In the rows, zero is written as 128.
Known rows:
kefum: [116 142 136 145 131 124 159 136 164 144 119 147 172 136 135 129 115 131
 137 128 115 137 139 140 128 121]
tetrufla: [117  74 142 113 148 168  69 107 137 102 141  58 135 113 104 145 122 135
  88 169 149  87 156 105 124 128]
rubre: [159 101 148 159 119 131  51  67 142  89 165  92 112 170 160 144 136 130
 185 136 141 172 107 169  96 195]
vanum: [131 151 137 149 119 136  89  90 145 126 114 149 135 196 214 139 112 116
 180 100 129 174 108 184 118 204]
rolik: [147  67 135 130 129 156  92 133 135  78 157  69 137  89 110 135 130 142
 105 177 152 103 149  84 133 110]
drigopla: [143 125 132 132 125 155 133 150 152 102 161 116 166  93 130 139 129 146
 112 158 141 158 146  98 137 125]
monusol: [151  66 142 124 128 153  94 121 139  78 155  64 141  80 110 139 129 144
 101 174 154  94 141  86 127 132]
geba: [121 111 128 118 129 145 148 128 167 131 102 138 158 117 129 125 109 140
 104 147 138 119 137 113 121 122]
gufli: [143 127 133 134 118 150 135 142 146  98 147 106 163  86 127 133 127 146
 110 167 147 130 139 103 114 145]
drafil: [139 130 129 137 117 154 131 152 142 103 147 112 167  97 126 137 130 142
 111 161 145 143 147 101 128 127]
trobol: [144  61 136 126 137 158  92 132 146  85 171  76 133  87 115 144 129 147
 105 172 146 116 150  80 148 106]
brotru: [127 121 130 160 138 116 176 157 152 155 119 154 199 136 113 138 110 112
 128 142 136 142 138 113 143  80]
deskam: [ 92 172 109 147 146 186 129 129 113 111 165  84 110  46 105 138 136 126
  94 109 135 108 121 162 104 117]
dusunol: [ 63 178 109 149 155 146 166 128 140 160 142 148 113  82 115 129 130 115
 112  86 108 118 126 170 128  84]
grutran: [130  66 144 107 132 159  59 114 135  99 145  52 119 134 118 137 124 126
  88 167 168 111 147 113 128 170]
sibri: [122 128 134 134 121 108 144 146 179 153 142 160 147 154 151 123 120 125
 144 121 122 181 139 142 156 160]
dravo: [148 129 138 137 108 145 106 147 147 105 152  96 142 120 141 131 127 130
 127 148 155 162 137 136 125 193]

Facts:
batok {ω=914, Π=820}
bazu {Φ=reli, ω=495, Π=556}
bradek {ω=914, Π=971}
broklo {ω=833, Π=648}
broplas {Φ=subidrak, ω=425, Π=820}
brotru {Φ=dogrir, ω=425, Π=648}
dagru {Φ=truplodis, ω=495, Π=820}
defipli {Φ=ligra, ω=495, Π=648}
deskam {Φ=ploska, ω=934, Π=820}
doflam {Φ=ploral, ω=425, Π=648}
dogrir {Φ=siflal, ω=833, Π=648}
drafil {ω=934, Π=648}
dravo {ω=934, Π=971}
drigopla {Φ=dusunol, ω=934, Π=648}
drisana {Φ=fikin, ω=425, Π=820}
dritrin {ω=425, Π=648}
droplem {Φ=susu, ω=495, Π=971}
droplur {Φ=raflak, ω=425, Π=298}
droras {Φ=keskem, ω=425, Π=820}
droruskur {Φ=fetetrul, ω=934, Π=298}
dusunol {Φ=trobol, ω=425, Π=820}
fenal {Φ=drisana, ω=425, Π=648}
fetetrul {ω=425, Π=648}
fikin {Φ=sibri, ω=495, Π=648}
flasin {Φ=ropliplin, ω=367, Π=648}
flubodun {ω=495, Π=971}
fotil {Φ=nopun, ω=495, Π=648}
funosi {ω=425, Π=971}
gaseflo {Φ=bazu, ω=425, Π=648}
geba {Φ=monusol, ω=495, Π=648}
gratrir {Φ=pesku, ω=495, Π=971}
grute {Φ=gratrir, ω=425, Π=648}
grutran {ω=833, Π=971}
gruzel {Φ=sona, ω=914, Π=971}
gufli {Φ=geba, ω=934, Π=648}
kefum {ω=425, Π=298}
keskem {ω=425, Π=971}
kleski {Φ=droplem, ω=914, Π=648}
konam {Φ=nugris, ω=425, Π=648}
kuvom {Φ=trafle, ω=495, Π=820}
lafli {Φ=drigopla, ω=914, Π=971}
lasker {Φ=gaseflo, ω=367, Π=648}
lekis {Φ=deskam, ω=367, Π=648}
leven {Φ=todes, ω=495, Π=648}
ligra {Φ=vugruk, ω=367, Π=648}
lufol {ω=425, Π=820}
meloplan {Φ=skeda, ω=425, Π=648}
mida {ω=495, Π=820}
monusol {Φ=tiflir, ω=914, Π=648}
nopun {Φ=gufli, ω=425, Π=298}
nugris {Φ=lasker, ω=914, Π=648}
pesku {Φ=leven, ω=425, Π=820}
plofe {Φ=kleski, ω=425, Π=971}
ploral {Φ=meloplan, ω=367, Π=648}
ploska {Φ=dagru, ω=914, Π=971}
poska {ω=833, Π=556}
pova {ω=495, Π=556}
puselis {Φ=skasto, ω=425, Π=648}
raflak {Φ=lafli, ω=934, Π=648}
reli {Φ=lekis, ω=425, Π=971}
ribus {ω=495, Π=298}
rigriklu {ω=425, Π=648}
rimegrom {Φ=puselis, ω=425, Π=820}
rolik {ω=914, Π=648}
ropliplin {Φ=brotru, ω=367, Π=971}
rubre {ω=367, Π=556}
sibri {Φ=skesto, ω=425, Π=971}
siflal {Φ=zosafu, ω=495, Π=648}
skabam {Φ=kuvom, ω=425, Π=971}
skasto {Φ=skabam, ω=425, Π=648}
skeda {Φ=vago, ω=425, Π=971}
skemu {Φ=toval, ω=425, Π=971}
skesto {Φ=droruskur, ω=425, Π=648}
skikloki {Φ=dritrin, ω=914, Π=556}
skobe {Φ=skemu, ω=495, Π=298}
skosim {Φ=plofe, ω=495, Π=820}
sona {Φ=defipli, ω=425, Π=648}
sonatre {Φ=skobe, ω=914, Π=648}
stapok {Φ=vanum, ω=914, Π=556}
stukel {ω=367, Π=971}
subidrak {Φ=tepluva, ω=914, Π=648}
susu {Φ=rimegrom, ω=425, Π=971}
tepluva {Φ=stapok, ω=425, Π=648}
tetrufla {ω=833, Π=298}
tiflir {Φ=konam, ω=495, Π=648}
todes {Φ=fotil, ω=425, Π=648}
toval {Φ=doflam, ω=495, Π=648}
trafle {ω=495, Π=971}
tregum {Φ=fenal, ω=367, Π=648}
trobol {Φ=tregum, ω=914, Π=648}
truplodis {Φ=droplur, ω=367, Π=971}
trutra {Φ=broplas, ω=367, Π=971}
vago {Φ=skosim, ω=425, Π=971}
vanum {Φ=sonatre, ω=425, Π=556}
voros {ω=367, Π=648}
vugruk {Φ=zava, ω=934, Π=648}
zava {Φ=grute, ω=495, Π=556}
zogrur {ω=425, Π=556}
zosafu {Φ=droras, ω=425, Π=648}
zotel {ω=495, Π=648}

Rows:
No name comes twice in this set of rows, the named rows included.
[101 112 118 120 118 123 146 136 175 139 103 155 149 117 130 128 122 129
 117 163 136 113 150 117 120 115]	defipli
[ 62 168 104 139 154 169 137 127 123 146 107 135  87  87 103 114 127 112
  99 104 131  85 135 171 106  81]	skosim
[126  52 138 126 153 172  88 128 129 111 144  59 159 114  86 156 118 116
  80 188 168  91 156  80 141  81]	dogrir
[145  91 134 145 106  87 129 120 149  96 143 113 141  97 106 138 151 141
 128 169 128 123 141 108 105  94]	ligra
[133 142 137 135 109 108 142 145 148 134  96 153 153 156 157 120 110 118
 139 112 125 161 132 149 138 155]	skemu
[119 124 124 119 129 151 143 142 148 129  80 154 153 127 137 119 108 139
 109 143 129 123 150 108 131  98]	toval
[126 142 144 149 130 139  92  91 159 141 138 147 134 191 194 136 118 120
 182 113 136 176 109 184 113 219]	zogrur
[159  64 137 124 123 152  66 126 149  82 172  58 116 111 126 134 127 132
 115 160 155 136 136 114 143 173]	lafli
[155  94 140 143 119 109 126 125 137  93 141 111 150 103 105 137 136 144
 126 157 129 139 139 103 119  88]	voros
[112 122 128 126 137 146 134 130 170 136 110 135 155 130 125 122 107 133
 121 143 128 128 146 137 126 121]	ribus

The same nodes again, as new rows of numbers:
Known rows:
tepluva: [129 157  95 172  87 174  82 120 140 130 140  86 116 108 111 128 120 178
 102 164 141 160 167  99 117 112 126 129 124 162  96  94 144 169 123 159
  97 147 124 149 114  92 115 108 137  92 117]
todes: [122 148  97 175  88 168  76 141 130 137 137  71 119  99 142 115 115 156
 103 152 140 148 157  88 117 114 142 133 117 138  94  93 146 157 124 171
  98 146 138 139 106 103 121 105 135 100 154]
batok: [136 148  93 217  81 144  96  76 111 127 139  64 104 109 116 122 143 142
 117 204 141 140 205  98 123 109 122 202 114  99 176 140 143 107 159 144
  93 135  98 168 106 105 149  93 132 117 157]
nugris: [122 144  99 189 118 127  79  91 111 130 142  67 107 131 168 114 129 156
 104 155 146 182 157  89 117 117 126 155 120  99  94 113 143 146 130 138
  99 136 103 164 109  98 134 103 136 102 125]
lufol: [150 151  93 209  80 204  92  77 120 130 138  69 106 102 106 131 131 148
 118 196 139 141 210  88 128 109 128 157 113 128 181  98 145 106 136 227
  94 135 104 145 106 110 121  94 133 100 169]
drisana: [170 158  92 206  82 202  91  83 120 127 138  70 107  99 115 135 131 144
 124 197 139 139 209  90 144 110 128 152 114 135 188 107 152 107 141 242
  94 138 102 138 108 114 122  93 139 101 129]
keskem: [132 152  90 170  96 141  94 196 127 143 137  74 118 104 134 116 121 227
 101 149 168 150 158  81 121 128 143 129 114 137 102  90 147 129 125 161
  99 157 121 137 159  93 118 183 133  95 116]
grute: [123 151  96 175  83 166  79 140 131 149 138  71 126 102 140 114 119 150
 104 151 140 148 156  90 124 112 128 129 114 144  99  93 148 163 123 171
  98 148 141 143 111  96 118 103 134 104 159]
skasto: [149 148  96 175  86 160  78 133 135 150 140  91 114 102 114 122 113 160
 104 153 140 148 169  96 139 112 166 135 115 152  90  93 144 186 123 160
  98 136 133 143 112 103 119 125 131  93 123]
dritrin: [138 150  93 172  97 180  78 111 130 130 139  72 112 103 150 125 118 154
 103 152 141 147 160  85 120 116 137 130 116 143 104  93 145 148 125 177
  96 146 129 146 111  92 118 116 137  97 120]
reli: [123 150  96 173  86 139  76 221 135 128 139  76 117 103 135 112 117 191
 103 150 142 165 154  85 118 131 182 130 124 109  94  95 158 115 122 170
 111 154 121 147 141  92 118 120 134  92 117]
skabam: [135 153  96 170  85 120  73 218 132 159 140  99 127  99 119 116 117 191
 104 153 155 150 156  83 140 123 185 135 125 134  90  92 154 163 126 151
 114 147 128 143 152  95 121 166 133  90 110]
zotel: [121 148  98 170 106 137  79  88 108 140 147  70 125 113 141 118 126 144
 103 152 143 160 160  94 121 115 124 134 119 122  93  99 147 161 132 141
  96 137 113 146 110  90 122 109 145 103 118]
konam: [121 150  97 181  88 180  76 135 132 129 141  75 107 102 146 119 113 156
 104 150 140 161 158  86 118 115 159 131 114 124  95  93 146 145 126 173
  96 141 134 144 109  99 119 104 133  97 125]
vanum: [130 178  95 170  84 139  77 166 148 129 138  86 127 113 108 123 117 205
 103 153 144 160 174  85 121 111 127 133 128 126  98  91 152 142 124 164
  95 160 110 150 142  98 117 111 134  83 134]
trafle: [122 149  98 168  91 119  77 194 112 167 164  75 136 103 113 114 129 166
 102 153 166 159 158  88 139 125 137 156 134 110  89  97 157 165 126 140
 117 138 109 150 149  96 141 158 133  95 116]
funosi: [118 153  94 169  82 133  82 212 131 141 139  85 123 101 122 116 120 193
 102 151 145 153 157  85 121 126 159 130 130 135  95  88 159 135 120 166
 102 160 121 141 144  93 118 139 132  86 119]

Rows:
No name comes twice in this set of rows, the named rows included.
[142 155  96 176  90 170  77 124 135 132 139  73 114 100 132 123 115 151
 104 150 141 147 160  87 119 113 142 136 115 147  96  92 145 152 124 171
  98 143 129 145 109  96 118 106 135  96 125]	rigriklu
[142 158  92 203  80 210 107  78 129 128 139  70 106 104 106 138 136 153
 108 210 139 146 214  99 119 108 124 152 113 144 181 101 144 109 129 217
  92 138 102 148 108  94 120  92 132  95 171]	broplas
[156 153  96 167 119 118  68 125 141 152 151  73 148 123 126 141 115 151
 103 146 154 146 191  85 162 128 125 134 129  96  95 100 180 108 153 143
 103 159 103 192 118  98 119 120 192 100 155]	droruskur

Now the same nodes, written a new way:
Known rows:
vanum: [ 82 179  81 112  28  39 144 209 165  96 152 121  86  72 173 168 139 138
  55  95  98 153 171  62  48  59 155 122 107 119 127 152  51  99 125 182]
flasin: [112 109 111 130 152 165 144 141 144 132 108 101 112 136 145 131 129 103
 129 142 131 101 130 144 105 146 150 107 132 115 123 131 171 152  78 120]
fikin: [108  98 126 112 139 159 127 137 125 132  97 107 108 133 117 122 123 116
 136 123 138 109 112 160 146 127 141 119 120 126 144 110 161 134  84 136]
dritrin: [113 127 102 124 165 125 132 129 127 113 103 101 125 136 114 131 122 127
 145 142 113 109 145 119 101 146 120 101 101 107  82 149 137 140 130 124]
poska: [ 75 159  90 110  20  62 140 205 152 105 161 138  95  42 168 171 141 125
  58  71  97 124 159  76  72  52 152 112 113 133 158 122  53  82  88 169]
voros: [114 116 115 115 144 156 143 140 144 135  94  99 103 141 137 134 128 113
 124 147 128 103 124 142 121 141 141 103 125 121 121 123 174 150  86 130]
ploral: [118 121 115 109 136 159 140 138 148 142  89  99  89 150 136 139 126 121
 113 149 133 114 121 149 113 142 144 101 117 110 112 121 178 151  99 127]
reli: [158 154  98  95 147 115 175 114 108 129  90 145 154 151  94 131 131 128
 145 116  98  75 135 134 121 171 147 131 130 129  80 178 131 156 149  96]
ploska: [124 108 106  93 120 135 152 131 103 155  98 153 141 143  65 151 140 127
 145  91 119  81 111 191 164 154 173 144 136 152 125 145 130 145 117  63]
deskam: [ 51  99  78 168 123  63  86 179 122 148 108 134 110  91  98 138 133 145
  86 130 121 110 167 128  79  81 103  96  77 134 143 100  73 113 101 140]
broplas: [ 79 121  87 162 136  60 105 166 144 129 107 105  87 121 142 131 117 145
  72 146 123 114 172 104  44  83 114 103  77 104 110 132  95 125 111 173]
gaseflo: [119 132  97 123 164 118 136 135 124 133  94 116 139 133 110 130 130 132
 143 157 101 108 146 114 104 153 112  92 106 122  88 146 130 145 131 122]
skesto: [111 127 112 124 160 117 130 126 119 106  96  96 128 130 111 120 112 121
 152 132 118 112 141 121 112 145 115 112  96 112  81 147 139 139 131 142]
fotil: [113  93 109 106 152 157 133 144 150 142 103 110 112 144 124 143 137 124
 128 142 119  91 115 147 146 123 135  98 120 129 145 113 155 130  77 114]
lekis: [115 123 110 115 140 154 146 147 137 151  84 114 119 136 130 127 134 114
 123 162 123 106 125 138 120 149 135 103 131 136 129 117 169 155  86 131]
sonatre: [ 80  82 112 110 137 143 101 141 128 158 112 113  97 142  90 158 125 133
 133 132 126 128 121 179 139 123 157 108  99 122 124 122 132 132 113  87]
dagru: [ 76  98  91 159 115  99 106 187 143 157 100 129  89 104 139 122 137 134
  63 138 144 104 148 136  85  79 120 105 105 137 184  80 118 124  58 170]

Rows:
No name comes twice in this set of rows, the named rows included.
[155 133 118  83 128 148 180 118 133 141  93 128 112 171 124 142 123 117
 121 112 123  77 108 168 131 158 187 147 145 125 108 163 174 160 110 102]	trutra
[ 85  89  99 116 142 142 113 153 127 159 105 124 125 128  84 154 142 128
 140 140 116 110 122 166 149 132 136  98 111 145 132 113 129 132  97  81]	nugris
[153 145 111  97 146 109 168 107 105 103  93 125 140 150  95 125 116 123
 155  88 116  76 131 142 130 164 150 150 123 120  73 184 143 149 146 117]	sibri
[104  88 112 128 151 179 130 141 134 137 122 113 113 131 134 131 136 110
 135 124 133 107 124 159 117 135 154 107 128 114 144 119 153 139  78 107]	siflal
[ 89  95  97 116 162 123 111 139 122 137 116 119 132 128  80 157 131 134
 150 132  99 102 134 143 140 127 120  95  94 130 107 133 110 120 119  84]	gufli
[152 112 116  88 130 158 168 120 125 139 103 145 122 159 105 141 136 121
 129  88 125  68 106 179 151 147 181 142 145 127 132 143 160 143 100  88]	flubodun
[ 47  78  85 170 116  83  91 188 142 146 114 114  86 102 107 149 134 135
  74 118 142 109 150 151  91  72 122 108  84 131 159  91  97 109  71 133]	batok
[158 143 113  89 123 144 184 126 121 142  82 139 131 155 115 128 132 112
 128 112 123  71 112 163 139 170 172 147 153 143 119 150 174 165 103 111]	truplodis
[ 87  88 104 117 165 117 108 134 125 122 119 103 127 128  83 159 123 133
 153 119 105 101 131 143 147 122 122 101  88 121 101 140 115 113 116  87]	vugruk
[156 133 110  89 127 149 187 122 130 133  92 127 120 161 121 140 130 114
 125 105 126  66 113 164 134 162 176 142 147 126 111 159 177 159 101  99]	stukel
[154 125 111 104 136 159 185 123 129 130 108 128 126 156 130 136 133 102
 130  99 127  68 119 163 120 168 183 144 157 121 111 164 172 162  95  91]	ropliplin
[117 124  97 116 174 114 136 130 139 115 105  98 131 143 115 143 125 129
 147 148  99  96 143 110 115 138 111  92  99 115  85 153 136 133 122 120]	todes
[124  96 105  90 136 130 154 126 122 132 112 131 126 152  73 168 135 125
 143  75 119  69 105 188 172 141 174 146 126 137 117 154 136 131 107  56]	gruzel

Now the same nodes, written a new way:
Known rows:
siflal: [100 134 149 141  92 140 116  50 183 121  80 138 155 126]
ligra: [ 86 119 126 156  99  89 111 116 124 149 156 113 121 117]
vugruk: [102 126 134 155 115  91  96 137 114 182 159 105 122 116]
lasker: [102  64 126 146  98 111 107 133 103 141 111 150 118 126]
lekis: [116  67 124 145  98 116 113 132 112 124  97 153 108 107]
reli: [166 111 133  99 138 138 129 169 127 130 132 172 139 147]
deskam: [229  96 104 120 124 115 158 191 106 145  99 125 128 171]
pesku: [161 159 111 108 122 125 157 193 153 177 141  93 150 196]
todes: [ 73 107 135 135 117 134 105 142 137 192 147 123 133 120]
flasin: [129 104 146 155 102 104 106  74 128 122 104 117 155  94]
ropliplin: [186 134 143 121 122  87 131  89 129  83 138 131 184 144]
batok: [210 111 105 125 123 104 178 186  69 118 140  86 160 127]
lufol: [186 151 112 108 133 135 169 185 149 156 112 102 147 162]
fetetrul: [113 132 137 127 126 121 118 124 149 176 133 118  91  69]
skeda: [148 154 132 125 173 183 149 127 123 125 156 142 133 142]
drafil: [119  99 139 150 122 123 104 121 101 158 124 116 117 102]
dusunol: [218 149 107  93 131 120 171 189 156 155 108 111 107 134]

Rows:
No name comes twice in this set of rows, the named rows included.
[119  76 140 150 113 104 118 139  65 133 148 112 139  56]	rolik
[109 184 121 117 110 111 133 107 175 123 175 149 137 196]	gratrir
[187  88 131 110 129  90 141 167  53  87 163 146 141 101]	ploska
[139  91 134 137 108  79 127 143  80 123 147 114  94  27]	trobol
[183 140 130 129 139 105 122 122 100 132 158 136 138 145]	dravo
[111  69 146 173 129 149 139 121  47 124 145 105 117  81]	kleski
[ 92 128 128 144  99 154 117  85 174 132 101 141 104 129]	zotel
[164 154 137 104 146 132 140 143 139 131 159 142 143 148]	funosi
[ 89  70 130 154 108 121 116 120 170  93 128 119 119 103]	broklo
[190 139  88 108  99 150 178 152 176 108  77 146 111 194]	dagru
[170 138 127 126 133 112 130 124 112 104 157 139 147 145]	stukel
[212 149 135 108 127 120 164 149 157 158  92 100 189 163]	droras
[138 118 120 145 110  80 118 107 127 128 124 128  79  69]	tregum

